Below is a small trained network, with its code and all its weights. Each question gives an input and a target symbol and asks what happens when units are switched off, that is, made to give their printed mean instead of their output.

import numpy as np


def w(rows, s, z=0):
    codes = np.array(rows[::2]) - 128.0
    scale = np.full(codes.shape[1], s)
    scale[-1] = z or s
    return codes * scale


def f(y):
    return y / 2 * (1 + np.tanh(0.7978845608 * (y + 0.044715 * y**3)))


def softmax(a):
    e = np.exp(a - a.max(-1, keepdims=True))
    return e / e.sum(-1, keepdims=True)


def log_softmax(a):
    a = a - a.max(-1, keepdims=True)
    return a - np.log(np.exp(a).sum(-1, keepdims=True))


def net(x, mask):
    ids = ['αβεζηθλμξπτφψω'.index(c) for c in x.split()]
    T = len(ids)
    res = E[ids] + P[:T]
    u = 0
    for l in range(3):
        q, k, v = (res @ M[l].T for M in (Q, K, V))
        z = softmax(np.where(np.tri(T) > 0, q @ k.T / 3**0.5, -1e9)) @ v
        res = res + np.where(mask[u], z, O[l][:, -1]) @ O[l][:, :-1]
        u += 1
        y = f(res @ A[l][:, :-1].T + A[l][:, -1])
        res = res + np.where(mask[u : u + 8], y, B[l][:, -1]) @ B[l][:, :-1]
        u += 8
    return log_softmax(res[-1] @ U[:, :-1].T + U[:, -1])


Q, K, V, O, A, B = {}, {}, {}, {}, {}, {}
E = w([
[117,200,205,91,132],'α',
[140,170,197,132,134],'β',
[160,191,175,103,158],'ε',
[187,55,244,122,51],'ζ',
[246,70,159,99,100],'η',
[112,150,207,78,173],'θ',
[166,169,136,93,185],'λ',
[70,158,181,196,83],'μ',
[112,150,234,138,132],'ξ',
[44,1,167,166,73],'π',
[199,107,57,93,83],'τ',
[179,90,178,58,253],'φ',
[128,159,210,212,90],'ψ',
[72,72,67,45,98],'ω',
],0.018)
P = w([
[146,150,174,128,213],'0',
[164,158,190,95,166],'1',
[168,154,185,83,121],'2',
[175,152,191,67,70],'3',
[187,151,200,47,37],'4',
[193,148,203,41,2],'5',
],0.0087)
Q[0] = w([
[203,198,253,85,83],'L0H1',
[109,92,4,251,178],'L0H1',
[97,118,220,71,114],'L0H1',
],0.013)
K[0] = w([
[179,76,110,77,2],'L0H1',
[100,205,161,190,205],'L0H1',
[119,68,106,40,37],'L0H1',
],0.014)
V[0] = w([
[29,130,155,59,129],'L0H1',
[97,254,137,123,68],'L0H1',
[139,86,246,177,91],'L0H1',
],0.0095)
O[0] = w([
[1,121,152,95,170,252],'L0H1',
[84,183,55,189,239,50],'L0H1',
[152,46,165,192,216,255],'L0H1',
],0.01,0.0043)
A[0] = w([
[169,166,30,87,233,25],'L0N1',
[124,204,210,148,99,138],'L0N2',
[101,244,177,136,164,164],'L0N3',
[141,42,124,110,190,33],'L0N4',
[179,176,124,87,169,24],'L0N5',
[74,172,135,181,19,152],'L0N6',
[89,178,89,89,73,33],'L0N7',
[140,253,32,98,95,1],'L0N8',
],0.0082,0.0042)
B[0] = w([
[138,150,72,127,28,136],'L0N1',
[146,101,73,131,157,234],'L0N2',
[102,84,62,101,163,253],'L0N3',
[95,251,188,122,102,224],'L0N4',
[120,74,111,157,42,143],'L0N5',
[155,98,142,57,136,194],'L0N6',
[188,168,152,171,254,221],'L0N7',
[110,82,195,127,118,150],'L0N8',
],0.0087,0.0065)
Q[1] = w([
[127,137,48,70,86],'L1H1',
[167,125,173,1,168],'L1H1',
[199,80,116,50,117],'L1H1',
],0.0099)
K[1] = w([
[26,117,24,133,170],'L1H1',
[59,100,222,70,111],'L1H1',
[14,95,160,103,2],'L1H1',
],0.0069)
V[1] = w([
[134,147,118,129,117],'L1H1',
[67,2,140,143,72],'L1H1',
[55,85,136,147,63],'L1H1',
],0.0058)
O[1] = w([
[141,127,130,117,155,35],'L1H1',
[120,254,187,150,133,133],'L1H1',
[73,134,148,164,159,5],'L1H1',
],0.0081,0.0024)
A[1] = w([
[41,127,67,190,109,40],'L1N1',
[35,90,63,106,149,2],'L1N2',
[164,98,156,102,191,4],'L1N3',
[126,115,73,183,202,121],'L1N4',
[131,125,93,165,80,61],'L1N5',
[86,102,109,251,103,55],'L1N6',
[105,45,147,124,141,106],'L1N7',
[95,159,172,151,130,65],'L1N8',
],0.012,0.0057)
B[1] = w([
[148,56,202,54,110,130],'L1N1',
[168,140,184,95,95,217],'L1N2',
[92,139,135,166,46,254],'L1N3',
[120,44,106,180,184,193],'L1N4',
[160,125,165,101,174,124],'L1N5',
[191,125,254,83,120,148],'L1N6',
[126,226,124,130,149,208],'L1N7',
[89,121,119,171,125,180],'L1N8',
],0.0092,0.0081)
Q[2] = w([
[204,1,109,72,71],'L2H1',
[153,92,20,132,172],'L2H1',
[148,171,116,25,171],'L2H1',
],0.0093)
K[2] = w([
[248,120,125,103,120],'L2H1',
[167,144,75,162,184],'L2H1',
[133,191,113,82,162],'L2H1',
],0.015)
V[2] = w([
[110,139,181,97,137],'L2H1',
[81,117,131,157,210],'L2H1',
[49,247,162,60,253],'L2H1',
],0.0038)
O[2] = w([
[156,69,163,126,67,252],'L2H1',
[101,73,129,197,60,119],'L2H1',
[79,3,123,155,12,231],'L2H1',
],0.0057,0.0042)
A[2] = w([
[149,163,8,114,124,216],'L2N1',
[120,66,15,95,179,145],'L2N2',
[110,113,134,215,141,29],'L2N3',
[92,210,140,90,93,59],'L2N4',
[187,176,138,174,81,2],'L2N5',
[129,101,13,84,113,35],'L2N6',
[75,79,127,174,66,169],'L2N7',
[135,119,72,56,79,138],'L2N8',
],0.012,0.0073)
B[2] = w([
[106,132,98,255,61,159],'L2N1',
[153,100,117,8,75,184],'L2N2',
[177,166,63,147,68,230],'L2N3',
[164,37,95,144,137,191],'L2N4',
[30,118,93,86,202,202],'L2N5',
[51,17,225,222,176,142],'L2N6',
[148,144,100,79,210,246],'L2N7',
[111,213,95,155,126,254],'L2N8',
],0.0095)
U = w([
[97,108,116,181,15,157],'α',
[195,154,160,64,195,22],'β',
[126,36,134,134,62,99],'ε',
[191,83,76,102,101,113],'ζ',
[196,96,143,163,78,130],'η',
[160,57,149,73,119,2],'θ',
[97,134,77,160,166,128],'λ',
[221,90,202,100,2,63],'μ',
[195,219,109,129,42,124],'ξ',
[85,179,204,182,102,171],'π',
[58,166,118,36,32,200],'τ',
[131,92,180,125,93,118],'φ',
[149,53,172,139,129,131],'ψ',
[19,77,130,122,195,82],'ω',
],0.0081,0.0072)

Each question gives the input, a string of symbols that net reads in full, and the target symbol t.
The units are the heads (3 rows each of Q, K, V and O) and the neurons (one row each of A and B). Each row of codes is followed by its name. A weight is (code - 128) times the scale printed after its matrix; where a second scale follows, it is the last column's (O, A, B and U).
mask holds one flag per unit, layer by layer, with each layer's heads first. A switched-off unit (its flag False) gives its mean, the last column of its rows in O or B, instead of its output. The means were averaged over made-up inputs and are rounded, as every weight is.
A unit's drop is (log p(t) with every unit on - log p(t) with that unit switched off) / (log p(t) with every unit on - log p(t) with every unit switched off).
The circuit of an input: a set's keep is (log p(t) with only the set's units on - log p(t) with every unit switched off) / (log p(t) with every unit on - log p(t) with every unit switched off). Starting from the 12 units with the biggest drops (on a tie, the unit counted first), units are removed one at a time, each time the one whose removal leaves the highest keep (on an exact tie, the one counted first), for as long as the keep stays at least 0.8.
units of the circuit, in order: the units of the circuit, biggest drop first
unit that matters most: the unit with the biggest drop
k most important neurons: the k neurons with the biggest drops, biggest first
k most important neurons of layer l: the k neurons of layer l with the biggest drops, biggest first
drop of u: that unit's drop, to one decimal
input μ π ξ ω ξ β, target ω: most important neuron => [L0N7]
input λ η μ β π, target π: units of the circuit, in order => [L0H1 L1N7]
input μ ω μ τ ξ, target ξ: 3 most important neurons => [L0N7 L0N2 L2N1]
input ω θ π, target ω: units of the circuit, in order => [L2N7 L0H1]
input μ θ π, target π: units of the circuit, in order => [L0H1 L1H1]
input β β ω β ψ τ, target ξ: 3 most important neurons of layer 0 => [L0N7 L0N8 L0N3]
input α ψ λ, target α: 2 most important neurons => [L2N1 L2N6]
input β β ψ, target η: 2 most important neurons of layer 1 => [L1N6 L1N4]
input μ β η ζ ξ, target π: units of the circuit, in order => [L0H1 L0N4 L1N3 L2N4]
input β ε α ψ, target η: 2 most important neurons => [L2N3 L1N6]
input ω η μ φ λ ψ, target β: units of the circuit, in order => [L0H1 L2H1 L2N5]
input ε λ τ, target ξ: 2 most important neurons of layer 0 => [L0N8 L0N3]
input ω φ θ ψ, target τ: 2 most important neurons => [L0N6 L2N8]
input ω π ζ ω, target ω: unit that matters most => L1H1
input β ξ β, target ζ: 3 most important neurons => [L2N2 L1N4 L2N3]
input ω η ω η λ, target β: 2 most important neurons of layer 0 => [L0N3 L0N7]
input λ ψ τ φ β λ, target ξ: 2 most important neurons of layer 2 => [L2N1 L2N8]
input λ θ η π ω ξ, target ω: 2 most important neurons => [L0N7 L2N7]
input θ ε β λ ω ε, target τ: drop of L2N8 => 0.1
input ω θ ζ μ ω ξ, target τ: most important neuron => [L0N7]
input β ψ β ξ φ α, target θ: drop of L1N4 => 0.5
input τ ψ ω ω ψ φ, target τ: drop of L0H1 => 0.8
input ξ β η ψ φ β, target β: drop of L2N5 => 0.2
input ω λ ψ μ, target τ: 2 most important neurons => [L0N6 L2N8]
